In the rows, 128 means zero.
Each row of numbers belongs to one of the things below and depends on some of the facts about them. Some rows are named. Which thing is each other row?

Facts:
baklas {κ=mifler, Σ=827}
baskan {κ=briskor, Σ=875}
batrus {κ=triplak, Σ=711}
bolas {κ=rimo, Σ=711}
bragrudar {κ=gropa, θ=pepulu, Σ=875}
braro {κ=geflar, θ=batrus, Σ=827}
brerak {κ=konak, θ=flitrel, Σ=426}
briskor {Σ=711}
brumu {κ=vadrim, Σ=572}
bruvos {κ=vadin, θ=rokar, Σ=711}
defliflok {κ=grotrul, Σ=827}
dodi {κ=trovakil, θ=skubi, Σ=711}
dozu {κ=bolas, Σ=711}
draflan {κ=fletames, Σ=875}
drasko {κ=zifur, Σ=711}
drerim {κ=plemis, θ=zakas, Σ=711}
drises {κ=skasta, Σ=426}
drorugok {κ=vadin, θ=lotrum, Σ=426}
drurem {Σ=875}
dumoze {Σ=711}
fesin {κ=dumoze, Σ=875}
fetir {κ=briskor, Σ=711}
fetrabras {κ=skigo, Σ=711}
fibror {κ=trovakil, Σ=875}
fivun {κ=vadrim, Σ=875}
flarabro {κ=drurem, Σ=572}
flastezik {κ=sevus, Σ=875}
flefodru {κ=vadrim, Σ=572}
fletames {κ=drurem, Σ=875}
flevaplek {κ=segol, θ=rimo, Σ=711}
flipu {κ=skigo, θ=trumestik, Σ=711}
flitrel {κ=drurem, Σ=572}
flize {κ=bolas, Σ=875}
fludrelar {κ=kotol, Σ=875}
flustus {κ=zubome, θ=skubi, Σ=711}
flutar {κ=kudrik, Σ=711}
gabikos {Σ=711}
gagres {κ=tramuk, Σ=711}
gati {κ=pastol, Σ=711}
geflar {κ=gabikos, Σ=711}
gimol {κ=geflar, Σ=711}
gino {κ=flefodru, θ=skenes, Σ=827}
godror {Σ=426}
gostem {Σ=875}
graplus {κ=zubome, θ=segol, Σ=426}
gredas {κ=flastezik, Σ=572}
gronos {κ=gropa, θ=skubi, Σ=711}
gropa {κ=briskor, Σ=711}
grosu {κ=baskan, θ=naflastos, Σ=827}
grotrul {κ=briskor, Σ=711}
grozem {κ=tebrim, Σ=711}
grugustek {κ=zifur, Σ=426}
grumol {κ=zifur, θ=trumestik, Σ=875}
gruzepi {κ=gropa, θ=zifur, Σ=827}
kamem {κ=brumu, θ=kotol, Σ=827}
kavi {κ=flastezik, Σ=875}
kibrus {κ=godror, θ=mifler, Σ=711}
kimen {κ=stotim, Σ=711}
klegem {κ=gabikos, θ=zifur, Σ=875}
klekam {κ=naflastos, Σ=426}
klobrudum {κ=sostun, θ=kovo, Σ=711}
klutram {κ=zakas, Σ=711}
konak {κ=drurem, Σ=572}
kotol {κ=naflastos, Σ=572}
kovo {κ=brumu, Σ=572}
kudrik {Σ=426}
kugok {κ=naflastos, θ=pastol, Σ=711}
kuzes {κ=zubome, Σ=711}
lenom {κ=flitrel, θ=zakas, Σ=875}
lile {κ=flitrel, Σ=711}
litrek {κ=klekam, Σ=572}
lobik {κ=pastol, Σ=711}
lodizo {κ=baklas, θ=lotrum, Σ=827}
lotrum {Σ=572}
medol {κ=fletames, θ=batrus, Σ=875}
mezam {κ=baskan, θ=tramuk, Σ=572}
midru {κ=separ, Σ=875}
mifler {Σ=711}
mudru {κ=kotol, θ=batrus, Σ=875}
muklar {κ=drurem, Σ=711}
naflastos {Σ=875}
nifinis {κ=naflastos, θ=godror, Σ=711}
nikobis {κ=sodaklil, Σ=711}
nitri {κ=bolas, θ=segol, Σ=875}
nupo {κ=trobrirek, θ=mifler, Σ=426}
paklek {κ=gostem, θ=pibro, Σ=711}
paklem {κ=separ, Σ=711}
pastol {Σ=572}
pebros {κ=segol, θ=naflastos, Σ=711}
pepulu {κ=separ, θ=trovakil, Σ=711}
pibro {κ=mifler, θ=plukli, Σ=711}
plabras {κ=grotrul, Σ=711}
plemis {κ=kudrik, Σ=711}
plidem {κ=pastol, θ=skasta, Σ=426}
plozik {κ=godror, θ=drises, Σ=572}
plukli {κ=segol, Σ=711}
pugrase {κ=plemis, θ=fetir, Σ=875}
ragekle {κ=fivun, θ=klekam, Σ=875}
rimo {Σ=572}
rokar {κ=sodaklil, Σ=572}
salidru {κ=stotim, Σ=711}
segol {κ=briskor, Σ=875}
separ {κ=briskor, Σ=572}
sevus {Σ=875}
siskisus {κ=vadrim, θ=triplus, Σ=711}
skasta {κ=naflastos, Σ=711}
skebru {κ=brumu, θ=flutar, Σ=572}
skelin {κ=dumoze, Σ=426}
skenes {κ=baklas, Σ=426}
skigo {κ=drurem, Σ=426}
skitul {κ=trobrirek, θ=zakas, Σ=711}
skubi {κ=zakas, Σ=711}
sobi {κ=triplak, Σ=827}
sodaklil {κ=sevus, Σ=426}
sostun {κ=kudrik, Σ=572}
stalesa {κ=flitrel, θ=konak, Σ=711}
stoman {κ=zakas, θ=mifler, Σ=426}
stotim {κ=vadrim, Σ=711}
stuver {κ=briskor, Σ=426}
subak {κ=rimo, Σ=875}
tavak {κ=trobrirek, Σ=711}
tebrim {κ=drurem, Σ=426}
tipem {κ=tolek, Σ=572}
tolek {κ=briskor, Σ=711}
tople {κ=zifur, θ=plukli, Σ=711}
tramuk {κ=godror, Σ=572}
triplak {κ=dumoze, Σ=875}
triplus {κ=skelin, θ=trovakil, Σ=711}
trobrirek {κ=mifler, Σ=711}
tromorar {κ=fletames, θ=fibror, Σ=711}
trovakil {κ=mifler, Σ=711}
trumestik {κ=lotrum, Σ=572}
vadin {κ=drurem, Σ=711}
vadrim {Σ=572}
vedro {κ=klekam, Σ=711}
veklo {κ=separ, θ=naflastos, Σ=711}
vodrorom {κ=plemis, Σ=711}
vuka {κ=stotim, Σ=827}
zakas {κ=pastol, Σ=711}
zezogur {κ=gabikos, Σ=711}
zifur {κ=naflastos, Σ=711}
zivoflam {κ=separ, Σ=875}
zogon {κ=vadrim, Σ=711}
zozel {κ=bolas, Σ=711}
zubome {κ=kudrik, Σ=711}
zulok {κ=tramuk, θ=mudru, Σ=875}

Known rows:
131  135  130  132  122  134  134  138  131  131  130  136  111  123  125  141  128  135  132  134  117  122  131  125  115  109  115  135  131  125  122  128  119  127  115  120  106  138  116  114  125  119  124  123 : trobrirek
136  137  130  113  121  142  133  133  119  132  129  134  124  104  113  169  118  137  121  151  116  130  132  124  98  123  109  120  131  116  127  129  108  130  114  126  86  135  122  119  138  112  120  131 : fivun
117  119  116  132  125  123  113  118  150  108  128  147  132  133  136  117  138  128  133  110  139  139  132  144  104  141  137  127  130  125  122  122  113  122  112  121  157  144  123  124  132  138  142  130 : fetir
118  121  114  126  124  124  124  137  155  111  132  135  105  134  135  153  130  129  144  123  122  134  136  131  119  132  125  126  142  138  117  127  91  119  115  108  117  148  112  110  127  126  160  132 : tolek
124  117  135  145  135  117  117  128  112  140  135  97  126  117  145  118  136  116  143  138  121  120  133  124  146  134  124  138  125  127  137  126  158  131  133  133  152  111  141  132  122  129  167  116 : flipu
133  127  130  125  131  131  124  117  122  130  127  126  139  119  119  124  127  127  123  122  131  135  127  127  127  132  134  123  125  118  131  127  135  130  121  140  141  123  134  132  131  130  123  134 : flize
139  126  132  127  132  131  134  116  127  130  128  123  125  123  123  124  127  128  122  148  124  123  126  125  154  135  132  125  131  122  139  127  138  130  133  134  135  114  129  141  125  127  131  130 : lodizo
132  135  130  131  122  134  135  138  131  131  130  136  111  123  125  142  128  135  132  134  117  121  131  125  114  110  114  135  131  125  122  128  119  127  114  120  105  138  116  114  125  118  123  123 : plemis
119  117  118  104  130  122  127  124  141  112  123  130  145  139  134  133  126  121  119  129  142  140  128  136  132  159  143  108  134  143  135  132  104  126  152  125  137  130  134  139  139  134  135  143 : stuver
151  111  140  109  131  130  127  133  143  143  134  116  162  126  115  89  143  139  115  164  130  115  120  128  128  138  113  142  151  115  131  123  141  132  104  120  123  100  120  151  103  128  177  130 : drerim
130  143  132  114  124  128  154  153  136  134  121  128  135  151  120  110  119  133  121  71  136  135  125  120  124  87  140  127  122  148  121  141  111  130  148  136  96  150  123  107  127  126  80  144 : klekam
119  120  114  113  127  125  124  136  151  112  132  126  116  126  127  164  121  126  142  112  124  145  137  127  119  138  129  114  141  140  119  130  83  121  118  117  109  147  118  109  134  125  162  144 : baskan
120  116  117  132  129  123  116  117  150  109  129  139  122  135  134  124  137  126  135  126  133  135  131  138  128  149  137  125  137  129  124  123  116  121  116  118  157  132  122  130  127  137  151  131 : plabras
118  120  114  125  124  123  123  137  157  110  132  136  105  134  135  153  130  130  144  122  122  134  136  132  119  134  125  125  142  139  117  127  91  119  115  108  118  147  112  111  127  127  162  132 : grotrul
137  132  131  130  122  139  125  112  120  127  127  150  130  113  122  130  133  134  115  167  125  120  127  136  108  137  118  131  128  106  133  122  138  129  112  127  137  121  126  140  131  124  112  118 : kimen
113  137  123  107  94  127  120  143  124  138  121  156  82  116  143  131  112  128  123  144  140  136  136  127  124  88  141  150  123  109  134  127  116  118  49  132  100  179  151  104  121  108  89  133 : mifler
131  133  128  119  126  133  133  139  126  133  131  121  121  117  119  152  119  132  132  118  119  134  133  119  115  113  120  124  130  128  123  131  110  128  119  129  96  138  123  111  131  118  131  135 : triplak
133  129  131  136  127  132  126  118  126  128  127  139  128  126  125  115  135  131  123  137  129  123  126  132  125  127  128  134  127  117  129  124  141  128  117  130  146  124  126  133  125  130  120  122 : vodrorom

Name these rows:
No name comes twice in this set of rows, the named rows included.
132  128  129  129  129  131  129  120  128  127  127  130  135  125  126  118  129  129  123  127  132  128  127  130  132  128  131  126  125  121  134  127  134  131  128  138  132  124  131  135  130  128  124  129 -> sobi
137  125  132  136  130  131  130  116  127  130  129  130  118  126  124  121  133  129  126  150  122  119  126  126  148  134  129  133  132  120  132  125  144  127  123  127  149  115  126  137  121  129  132  122 -> klobrudum
141  128  132  122  128  138  132  113  120  129  128  133  129  113  120  139  126  131  114  172  122  121  126  130  138  143  123  122  132  114  142  125  136  130  129  131  124  112  129  148  132  122  126  126 -> gino
134  127  134  135  126  129  129  118  128  129  128  135  127  123  127  110  137  130  125  134  125  123  128  134  119  128  131  133  128  115  132  124  140  126  117  129  152  127  126  127  125  129  121  124 -> pibro
130  132  129  124  126  133  123  119  121  128  126  135  148  116  119  119  128  130  120  109  136  140  129  133  99  124  132  124  119  114  128  126  129  131  115  143  137  135  133  125  136  129  110  134 -> fibror
132  135  128  123  124  135  138  139  131  131  130  129  119  122  124  146  121  134  128  129  119  126  131  124  120  110  117  127  129  128  128  130  113  130  124  128  91  137  121  119  131  117  125  130 -> baklas
139  131  135  116  124  132  136  117  115  131  123  139  132  121  123  140  124  131  107  190  124  116  118  133  129  155  122  121  130  119  141  126  138  126  142  117  123  112  131  153  130  125  105  123 -> skebru
134  127  134  122  130  123  137  124  124  132  125  125  130  134  129  123  126  126  120  155  128  121  119  129  148  146  134  125  130  132  137  128  140  125  148  120  133  115  132  144  123  131  116  127 -> plozik
112  123  111  113  121  124  118  138  153  109  130  138  131  124  130  152  125  129  140  88  133  154  139  137  79  128  129  115  133  134  115  129  76  122  110  121  109  164  118  99  140  126  147  145 -> segol
130  144  133  128  123  124  152  153  140  135  122  134  125  155  125  104  122  134  128  77  133  129  120  124  120  87  136  136  122  144  115  134  119  123  140  125  101  152  117  105  119  129  78  135 -> kotol
143  127  138  145  135  124  145  120  140  134  127  121  110  148  118  84  136  129  130  103  125  119  122  118  177  108  151  140  132  130  128  129  152  123  128  134  167  120  120  124  106  137  113  131 -> tople
134  126  133  110  132  128  139  123  119  130  124  119  140  132  125  127  124  124  112  151  131  126  123  125  153  146  137  116  130  135  143  134  132  132  157  133  130  113  138  147  131  128  117  136 -> plidem
129  136  130  104  123  133  145  146  123  133  125  126  133  128  125  150  117  131  118  134  125  128  129  123  118  121  121  118  129  140  132  138  106  131  149  127  85  136  127  123  137  117  108  136 -> kudrik
137  122  134  135  130  126  131  117  129  130  130  124  117  125  128  117  136  127  129  146  120  120  128  128  146  136  132  133  134  121  135  125  143  125  124  126  155  117  126  132  119  130  137  125 -> paklek
119  114  115  132  129  121  114  115  152  107  129  140  123  136  135  126  137  125  136  125  134  136  132  139  129  152  139  123  138  131  124  123  112  120  117  117  160  133  122  130  127  138  156  131 -> paklem

Now the same things, written a new way:
Some rows with their names:
131  131  127  131  123  123  122  133  121  129  133  123  128 : vedro
122  131  136  139  123  118  141  128  112  127  142  127  124 : fesin
134  136  125  126  144  130  122  132  133  134  107  129  131 : dumoze
127  136  135  135  148  122  140  129  122  134  110  133  128 : triplak
93  180  109  136  124  124  116  133  105  154  102  131  125 : mifler
126  118  130  135  131  115  132  131  115  126  118  119  127 : flarabro
131  125  131  146  155  118  126  134  119  134  85  126  128 : skigo
128  115  135  128  121  112  140  128  114  131  137  130  128 : pugrase
120  131  115  98  130  158  125  124  168  122  128  143  134 : gropa
136  114  126  120  119  118  121  132  123  132  130  126  132 : kugok
131  131  126  130  120  126  122  131  124  128  136  124  128 : zozel
128  111  134  125  118  121  135  128  122  130  131  127  129 : kamem
130  125  128  126  150  127  132  128  132  129  96  129  130 : brumu
147  126  124  131  104  174  104  94  119  134  208  131  128 : pepulu
123  127  135  135  123  125  135  130  119  129  134  124  125 : vuka
130  131  126  128  123  126  122  132  124  129  134  124  128 : lobik
123  132  136  138  127  117  140  128  113  128  137  128  125 : subak
129  130  126  129  118  125  121  132  123  127  140  123  128 : nikobis

Which thing is each row?
No name comes twice in this set of rows, the named rows included.
127  145  130  151  154  130  126  132  124  128  93  127  124 -> klekam
125  118  128  126  120  125  131  126  124  121  134  123  127 -> gredas
113  153  117  116  110  155  127  126  153  109  159  134  126 -> plukli
118  136  126  109  134  148  143  117  157  122  132  147  130 -> baskan
128  149  127  140  126  127  122  134  120  126  136  120  124 -> flutar
120  121  120  116  103  152  126  115  153  111  154  138  126 -> stuver
130  103  126  115  117  120  131  125  128  124  129  127  130 -> plozik
113  104  123  94  101  150  139  119  161  117  155  142  132 -> gruzepi
130  162  129  143  153  132  123  136  125  131  103  124  126 -> zifur
126  119  128  128  125  123  131  127  123  123  126  122  127 -> litrek
131  154  127  140  154  132  122  135  128  133  101  126  128 -> skasta
139  113  126  118  113  114  123  132  123  129  130  126  133 -> tople
114  126  125  107  105  155  137  117  157  115  160  138  128 -> defliflok
120  108  114  91  100  148  125  123  161  118  158  141  135 -> flevaplek
103  122  106  105  83  108  115  127  107  154  132  135  133 -> kibrus

